Each row has a name. After each piece below comes the name of the row it's from, unless a question asks for something else. Each question is about the rows just above it. Places in a row count from 1.

-32,11,11,-33,-57,-25,5,-33,-14,-4,-24,-21,19,6  vus
45,53,-9,-37,11,-4,2,18,-2,41,1,-31,-15,-2  papu
-53,-50,-1,14,-6,-34,-35,-4,14,-33,-21,-1,-7,13  Ravot
-7 is at row and place
Ravot, 13
Row and place of -31 in the named rows:
papu, 12

24,-9,8,4,34,22,8,4,19,5,6,-5,-13,-21,-12,9,-5,7,-28,26,-10,-7,13,-22,8,-3,0,12,-12,-18,39,-12,-9,34,3,-2,23,-14,11,-28,-1,6,-37,-39,26,4,-1,12,16,15,-18,17,21,25 : Ravot
21,8,16,4,19,16,8,3,5,11,14,0,-1,-15,-7,0,-17,1,-24,13,13,-4,24,-17,9,-7,-11,15,3,-17,32,0,-8,24,-5,-1,17,2,8,-24,-9,9,-20,-28,9,2,-7,13,11,17,-17,0,8,15 : vapil
6,1,7,4,3,0,0,1,-2,0,6,2,-4,-1,-10,5,-8,5,-7,3,4,-1,6,0,4,-1,-6,9,-4,-2,1,2,-6,9,-5,2,7,5,0,-7,-9,14,-2,-5,-2,0,-2,11,3,10,-1,18,26,16 : raroz
24,-9,8,4,34,22,8,4,19,5,6,-5,-13,-21,-12,9,-5,6,-28,26,11,-7,13,-22,8,-3,0,12,-12,-18,39,-12,-9,34,3,-2,23,-14,11,-28,-9,6,-37,-39,26,4,-1,12,16,15,-18,17,21,4 : sobof
-38,1,7,4,3,0,0,1,-2,0,6,2,-4,-1,-3,5,-8,5,-7,3,4,-1,6,0,4,-1,-6,9,-4,-2,1,2,-6,16,-5,2,7,5,0,-7,-9,14,-2,-5,-2,0,-2,11,3,10,-1,3,1,4 : futun
Where in the named rows is 25?
Ravot, 54
Where do 24,-9,8,4,34,22,8,4,19,5,6,-5,-13,-21,-12,9,-5,7,-28,26,-10,-7,13,-22,8,-3,0,12,-12,-18,39,-12,-9,34,3,-2,23,-14,11,-28,-1,6,-37,-39,26,4,-1,12,16,15,-18,17,21,25 appear?
Ravot
Where do -38,1,7,4,3,0,0,1,-2,0,6,2,-4,-1,-3,5,-8,5,-7,3,4,-1,6,0,4,-1,-6,9,-4,-2,1,2,-6,16,-5,2,7,5,0,-7,-9,14,-2,-5,-2,0,-2,11,3,10,-1,3,1,4 appear?
futun
find: 24,-9,8,4,34,22,8,4,19,5,6,-5,-13,-21,-12,9,-5,6,-28,26,11,-7,13,-22,8,-3,0,12,-12,-18,39,-12,-9,34,3,-2,23,-14,11,-28,-9,6,-37,-39,26,4,-1,12,16,15,-18,17,21,4
sobof
find: 6,1,7,4,3,0,0,1,-2,0,6,2,-4,-1,-10,5,-8,5,-7,3,4,-1,6,0,4,-1,-6,9,-4,-2,1,2,-6,9,-5,2,7,5,0,-7,-9,14,-2,-5,-2,0,-2,11,3,10,-1,18,26,16
raroz

10,-12,-3,14,-4,-9,10,-23,-8,10,18,12,5,-8,-7,-11,22,0,22,4,-5,-17,4,-7,13,4,-22,0,10,-3,0,-10,-22,2,6,24,-29,-3,13,8,15,-13,-16,8,8,11,-4,-1,-10,-5,11,-30,9,-8,-14,-8,6 -> raroz
5,0,38,-44,10,-21,41,27,-4,12,-13,0,-2,24,25,-19,-47,13,0,-8,-6,17,29,8,19,23,13,21,20,-1,-2,2,4,-33,3,-14,18,-3,4,-1,-2,7,-18,8,-6,-31,37,-2,15,34,24,22,-5,0,-7,-8,-11 -> vapil
-4,5,-4,0,18,-11,4,-1,-1,-13,6,1,0,6,4,-8,3,-18,-2,15,-10,-9,-1,-16,11,29,3,0,-7,-7,-14,-7,-3,-7,12,-13,18,4,-10,-21,-1,-26,-23,32,20,-19,-6,-10,-9,-9,-3,0,-8,45,16,12,14 -> Samu
-25,33,1,4,11,-3,-32,-5,9,-5,1,-9,1,-16,-22,10,-25,12,-36,8,-7,-13,-4,-10,26,12,2,-25,13,13,-8,38,27,25,-26,1,8,27,14,36,-8,2,33,12,0,11,-10,-5,16,17,10,8,-15,-4,-12,8,6 -> papu
1,1,-3,7,13,-16,8,-10,-5,-4,14,6,4,2,2,-13,7,-19,8,11,-12,-18,2,-18,15,27,-2,0,3,20,-12,-10,-10,-3,11,0,7,2,-6,-7,5,-30,-33,33,22,-13,-6,-9,-12,-8,7,-9,-3,45,5,5,14 -> futun
Row and place of -36 in the named rows:
papu, 19
find: 5,0,38,-44,10,-21,41,27,-4,12,-13,0,-2,24,25,-19,-47,13,0,-8,-6,17,29,8,19,23,13,21,20,-1,-2,2,4,-33,3,-14,18,-3,4,-1,-2,7,-18,8,-6,-31,37,-2,15,34,24,22,-5,0,-7,-8,-11
vapil
find: -4,5,-4,0,18,-11,4,-1,-1,-13,6,1,0,6,4,-8,3,-18,-2,15,-10,-9,-1,-16,11,29,3,0,-7,-7,-14,-7,-3,-7,12,-13,18,4,-10,-21,-1,-26,-23,32,20,-19,-6,-10,-9,-9,-3,0,-8,45,16,12,14
Samu
-44 is at row and place
vapil, 4
10,-12,-3,14,-4,-9,10,-23,-8,10,18,12,5,-8,-7,-11,22,0,22,4,-5,-17,4,-7,13,4,-22,0,10,-3,0,-10,-22,2,6,24,-29,-3,13,8,15,-13,-16,8,8,11,-4,-1,-10,-5,11,-30,9,-8,-14,-8,6 is in which row?
raroz

-10,18,14,5,3,9,12,3,-25,22,-34,-18,-14,25,-31,4,-21,-2,27,-3,5,-23,-20,-23  vapil
-29,-3,7,-2,-28,-6,5,-29,-22,-2,16,-28,12,4,-36,-34,20,-3,4,-5,-12,-33,-23,-31  vus
-29,-3,-2,-2,-28,-6,5,-29,-22,-2,16,-35,12,4,-36,-34,20,-3,0,-5,-12,-33,-23,-31  sobof
-29,6,-2,-2,-28,-6,5,-29,-22,-2,16,-24,12,4,-36,-34,20,-3,-39,-5,-12,-33,-23,-31  Geru
The row with -29,-3,7,-2,-28,-6,5,-29,-22,-2,16,-28,12,4,-36,-34,20,-3,4,-5,-12,-33,-23,-31 is
vus
find: -29,-3,-2,-2,-28,-6,5,-29,-22,-2,16,-35,12,4,-36,-34,20,-3,0,-5,-12,-33,-23,-31
sobof
find: -10,18,14,5,3,9,12,3,-25,22,-34,-18,-14,25,-31,4,-21,-2,27,-3,5,-23,-20,-23
vapil
-29,6,-2,-2,-28,-6,5,-29,-22,-2,16,-24,12,4,-36,-34,20,-3,-39,-5,-12,-33,-23,-31 is in which row?
Geru

-5,-19,-20,43 : vapil
23,31,-27,-14 : futun
-3,-29,-35,41 : Gon
20,-25,-20,17 : zur
26,19,-26,-28 : vus
-30,39,-24,-15 : Samu
33,-28,-47,22 : papu
-35,-15,15,28 : Geru
43,-20,-29,-21 : sobof
-22,-19,20,32 : Ravot
-22,-19,20,9 : Dilep
-31,32,-33,-15 : raroz
Row and place of -21 in the named rows:
sobof, 4
Where in the named rows is -31?
raroz, 1
15 is at row and place
Geru, 3
Row and place of 23 in the named rows:
futun, 1
Row and place of -26 in the named rows:
vus, 3

